Below is a small trained network, with its code and all its weights. Each question gives an input and a class and asks what happens when units are switched off, that is, made to give their printed mean instead of their output.

import numpy as np


def w(rows, s, z=0):
    codes = np.array(rows[::2]) - 128.0
    scale = np.full(codes.shape[1], s)
    scale[-1] = z or s
    return codes * scale


def f(y):
    return np.maximum(y, 0)


def log_softmax(a):
    a = a - a.max(-1, keepdims=True)
    return a - np.log(np.exp(a).sum(-1, keepdims=True))


def net(x, mask):
    res = np.array(x, float).reshape(1, 7) / 4 @ E
    y = f(res @ A[0][:, :-1].T + A[0][:, -1])
    res = res + np.where(mask, y, B[0][:, -1]) @ B[0][:, :-1]
    return log_softmax(res[-1] @ U[:, :-1].T + U[:, -1])


A, B = {}, {}
E = w([
[98,4,108,122,132],'x0',
[127,128,129,129,127],'x1',
[69,136,204,44,91],'x2',
[207,97,204,131,140],'x3',
[62,127,192,202,154],'x4',
[144,115,131,180,20],'x5',
[127,129,130,128,126],'x6',
],0.0042)
A[0] = w([
[126,135,123,98,193,97],'n1',
[127,115,138,114,184,127],'n2',
[110,129,153,97,109,96],'n3',
[104,128,150,162,139,102],'n4',
[161,117,162,123,127,169],'n5',
[127,131,129,111,170,83],'n6',
[137,125,128,147,76,92],'n7',
[154,124,99,166,149,85],'n8',
[124,123,136,91,200,107],'n9',
[149,124,90,178,160,97],'n10',
[151,109,98,163,150,101],'n11',
[135,168,133,127,121,96],'n12',
[132,108,129,165,26,83],'n13',
[110,131,151,96,111,105],'n14',
[151,101,99,96,114,114],'n15',
[98,130,157,194,144,103],'n16',
[116,128,138,143,133,113],'n17',
[118,138,115,113,169,111],'n18',
[189,96,188,122,137,98],'n19',
[99,128,164,75,103,101],'n20',
[32,171,41,119,101,92],'n21',
[170,132,169,132,147,129],'n22',
[90,116,167,78,103,107],'n23',
[113,21,121,118,142,105],'n24',
[127,134,129,109,174,90],'n25',
[105,21,110,110,129,81],'n26',
[91,127,159,183,143,95],'n27',
[127,131,129,114,164,86],'n28',
[166,119,84,183,160,83],'n29',
[167,255,157,132,125,75],'n30',
[118,129,141,111,118,103],'n31',
[120,135,117,86,212,98],'n32',
[144,114,138,160,33,90],'n33',
[100,152,177,175,140,130],'n34',
[176,125,87,69,104,90],'n35',
[91,94,152,159,144,127],'n36',
[135,137,136,147,94,139],'n37',
[155,130,106,96,120,185],'n38',
[206,106,195,120,141,96],'n39',
[136,158,134,136,144,135],'n40',
[101,132,169,67,97,99],'n41',
[158,123,93,173,156,85],'n42',
[161,131,103,89,115,96],'n43',
[118,122,125,138,140,254],'n44',
[176,133,78,66,97,102],'n45',
[99,126,159,89,107,107],'n46',
[83,141,102,126,124,178],'n47',
],0.0096,0.0048)
B[0] = w([
[79,104,157,177,104,153],'n1',
[93,106,158,145,91,157],'n2',
[168,141,135,162,150,141],'n3',
[106,125,136,99,168,141],'n4',
[152,83,112,96,103,181],'n5',
[93,113,146,161,114,135],'n6',
[89,114,151,163,103,146],'n7',
[179,140,140,173,149,145],'n8',
[75,105,172,172,94,161],'n9',
[192,156,146,171,154,158],'n10',
[178,156,139,166,140,151],'n11',
[119,164,105,120,107,141],'n12',
[49,100,186,191,87,171],'n13',
[169,142,137,157,147,144],'n14',
[121,148,156,76,153,154],'n15',
[97,135,145,77,194,156],'n16',
[120,126,131,115,144,133],'n17',
[104,113,155,151,102,146],'n18',
[131,54,48,125,142,164],'n19',
[192,152,143,176,158,157],'n20',
[136,13,9,136,154,183],'n21',
[136,76,84,113,121,160],'n22',
[201,152,138,175,152,160],'n23',
[94,223,66,115,83,177],'n24',
[91,109,146,163,113,139],'n25',
[104,230,61,121,82,168],'n26',
[95,125,142,82,194,150],'n27',
[99,116,143,157,115,133],'n28',
[205,153,145,191,158,161],'n29',
[90,253,52,115,61,191],'n30',
[149,135,133,146,139,133],'n31',
[69,100,176,190,90,165],'n32',
[63,96,177,193,92,171],'n33',
[107,140,160,65,176,166],'n34',
[85,142,158,86,209,164],'n35',
[113,154,143,61,151,157],'n36',
[106,115,157,140,103,159],'n37',
[142,113,175,58,121,197],'n38',
[136,43,35,132,146,170],'n39',
[129,150,123,114,96,152],'n40',
[201,154,147,180,165,163],'n41',
[191,145,143,179,153,152],'n42',
[99,140,144,106,182,148],'n43',
[191,113,198,47,46,254],'n44',
[76,132,164,77,211,174],'n45',
[183,146,136,166,152,152],'n46',
[171,80,115,96,94,185],'n47',
],0.032,0.0047)
U = w([
[34,91,210,235,72,98],'0',
[247,179,149,223,197,101],'1',
[154,109,151,83,93,254],'2',
[93,239,46,110,79,102],'3',
[73,129,173,55,253,88],'4',
[145,24,19,138,141,80],'5',
],0.0062,0.0052)

Each question gives the input, the list of numbers given to net, and the class t.
The units are the neurons (one row each of A and B). Each row of codes is followed by its name. A weight is (code - 128) times the scale printed after its matrix; where a second scale follows, it is the last column's (A, B and U).
mask holds one flag per neuron, in row order. A switched-off neuron (its flag False) gives its mean, the last column of its row in B, instead of its output. The means were averaged over made-up inputs and are rounded, as every weight is.
A unit's drop is (log p(t) with every unit on - log p(t) with that unit switched off) / (log p(t) with every unit on - log p(t) with every unit switched off).
The circuit of an input: a set's keep is (log p(t) with only the set's units on - log p(t) with every unit switched off) / (log p(t) with every unit on - log p(t) with every unit switched off). Starting from the 12 units with the biggest drops (on a tie, the unit counted first), units are removed one at a time, each time the one whose removal leaves the highest keep (on an exact tie, the one counted first), for as long as the keep stays at least 0.8.
units of the circuit, in order: the units of the circuit, biggest drop first
most important unit: the unit with the biggest drop
top k neurons: the k neurons with the biggest drops, biggest first
drop of u: that unit's drop, to one decimal
input [-5,2,-6,2,0,-3,0], class 1: most important unit -> n29
input [-6,-4,-4,8,-7,-7,-6], class 5: top 2 neurons -> (n39, n19)
input [5,-4,1,1,-1,-3,0], class 3: units of the circuit, in order -> (n24, n26)
input [1,-4,4,0,-7,-7,1], class 0: units of the circuit, in order -> (n32, n9)
input [-6,0,6,8,4,-2,-5], class 5: units of the circuit, in order -> (n39, n19)
input [2,6,5,-6,-6,4,3], class 4: units of the circuit, in order -> (n45, n35)
input [-2,5,6,2,-8,-8,3], class 0: top 2 neurons -> (n32, n9)
input [-1,8,-2,1,6,-5,-1], class 4: units of the circuit, in order -> (n34, n16)
input [-2,6,-5,3,7,3,-4], class 4: units of the circuit, in order -> (n16, n34)
input [5,-7,2,-8,-8,2,-7], class 4: top 3 neurons -> (n45, n35, n15)
input [6,7,-8,-2,-2,7,-5], class 1: top 2 neurons -> (n29, n10)
input [-7,2,8,3,-8,4,4], class 1: top 2 neurons -> (n41, n20)
input [-5,-3,4,4,6,7,2], class 0: top 2 neurons -> (n33, n13)
input [8,3,8,1,6,-2,-2], class 1: most important unit -> n23
input [5,5,-7,-5,1,1,5], class 1: units of the circuit, in order -> (n29, n10)
input [-7,-7,-5,-8,-1,0,-2], class 5: top 2 neurons -> (n21, n24)
input [-2,-5,8,8,-7,-2,-3], class 1: top 3 neurons -> (n41, n20, n23)
input [-7,-6,8,3,4,8,-3], class 0: top 2 neurons -> (n33, n13)
input [-2,8,2,-6,6,-7,-1], class 0: top 2 neurons -> (n32, n9)
input [-5,-8,-7,6,8,-3,7], class 4: units of the circuit, in order -> (n16)
input [8,5,6,6,8,2,-5], class 3: top 2 neurons -> (n24, n26)
input [-8,8,7,-2,0,5,-2], class 3: top 2 neurons -> (n30, n29)
input [6,7,3,4,-7,3,-4], class 4: top 4 neurons -> (n45, n35, n30, n15)
input [-7,-8,7,-8,-7,8,7], class 0: top 3 neurons -> (n13, n33, n7)
input [-7,1,-8,-4,-2,-8,-6], class 0: drop of n29 -> -0.1
input [-5,-7,4,-8,-3,2,-5], class 5: drop of n21 -> 1.2
input [2,3,4,-8,-3,3,-5], class 5: drop of n21 -> 1.1
input [8,-1,6,-5,8,2,6], class 3: drop of n26 -> 0.9
